Below is a small trained network, with its code and all its weights. Each question gives an input and a class and asks what happens when units are switched off, that is, made to give their printed mean instead of their output.

import numpy as np


def w(rows, s, z=0):
    codes = np.array(rows[::2]) - 128.0
    scale = np.full(codes.shape[1], s)
    scale[-1] = z or s
    return codes * scale


def f(y):
    return np.maximum(y, 0)


def log_softmax(a):
    a = a - a.max(-1, keepdims=True)
    return a - np.log(np.exp(a).sum(-1, keepdims=True))


def net(x, mask):
    res = np.array(x, float).reshape(1, 2) / 4 @ E
    y = f(res @ A[0][:, :-1].T + A[0][:, -1])
    res = res + np.where(mask, y, B[0][:, -1]) @ B[0][:, :-1]
    return log_softmax(res[-1] @ U[:, :-1].T + U[:, -1])


A, B = {}, {}
E = w([
[165,216,124,82,110,191,127,25,103,162],'x0',
[111,117,210,190,6,129,83,80,86,60],'x1',
],0.012)
A[0] = w([
[212,246,122,92,106,215,150,78,118,130,135],'n1',
[99,125,185,136,63,146,70,99,75,71,253],'n2',
[120,126,127,146,134,113,117,143,116,139,91],'n3',
[116,86,94,129,167,97,154,202,193,134,206],'n4',
[107,103,136,142,130,102,125,162,160,120,66],'n5',
[186,176,84,44,168,175,153,111,137,188,170],'n6',
],0.011,0.0046)
B[0] = w([
[87,175,129,129,154,184,121,61,158,205,234],'n1',
[119,93,176,183,95,155,57,172,123,136,252],'n2',
[91,148,143,133,89,160,149,129,153,126,138],'n3',
[68,61,160,118,150,54,240,108,234,63,234],'n4',
[109,121,176,134,91,129,167,91,148,85,167],'n5',
[125,178,31,9,145,125,131,71,142,146,227],'n6',
],0.013,0.016)
U = w([
[92,55,188,154,131,72,176,162,173,72,170],'0',
[237,180,116,108,126,115,163,177,81,111,3],'1',
[145,78,136,184,53,120,74,255,44,90,179],'2',
[106,128,83,66,201,76,165,117,180,140,104],'3',
[126,197,87,67,134,176,121,109,105,205,154],'4',
[90,151,170,176,108,177,96,113,140,207,95],'5',
],0.0099,0.005)

Each question gives the input, the list of numbers given to net, and the class t.
The units are the neurons (one row each of A and B). Each row of codes is followed by its name. A weight is (code - 128) times the scale printed after its matrix; where a second scale follows, it is the last column's (A, B and U).
mask holds one flag per neuron, in row order. A switched-off neuron (its flag False) gives its mean, the last column of its row in B, instead of its output. The means were averaged over made-up inputs and are rounded, as every weight is.
A unit's drop is (log p(t) with every unit on - log p(t) with that unit switched off) / (log p(t) with every unit on - log p(t) with every unit switched off).
The circuit of an input: a set's keep is (log p(t) with only the set's units on - log p(t) with every unit switched off) / (log p(t) with every unit on - log p(t) with every unit switched off). Starting from all 6 units, units are removed one at a time, each time the one whose removal leaves the highest keep (on an exact tie, the one counted first), for as long as the keep stays at least 0.8.
circuit, biggest first: the units of the circuit, biggest drop first
most important unit: the unit with the biggest drop
k most important neurons: the k neurons with the biggest drops, biggest first
drop when u is switched off: that unit's drop, to one decimal
input [2,-2], class 4: most important unit => n4
input [2,1], class 5: 2 most important neurons => (n6; n4)
input [2,7], class 2: circuit, biggest first => (n2; n6)
input [1,1], class 5: circuit, biggest first => (n4; n6)
input [-1,1], class 2: 2 most important neurons => (n4; n1)
input [-6,-8], class 0: 3 most important neurons => (n4; n1; n5)
input [4,-6], class 4: 3 most important neurons => (n1; n4; n6)
input [-5,-7], class 0: 3 most important neurons => (n4; n1; n5)
input [-8,7], class 2: 2 most important neurons => (n2; n4)
input [4,-5], class 4: 2 most important neurons => (n4; n1)
input [-7,-8], class 0: drop when n4 is switched off => 0.8
input [-1,-1], class 0: drop when n2 is switched off => -0.2
input [-7,-7], class 0: drop when n5 is switched off => 0.0
input [4,1], class 4: most important unit => n4
input [-4,6], class 2: drop when n4 is switched off => 0.1
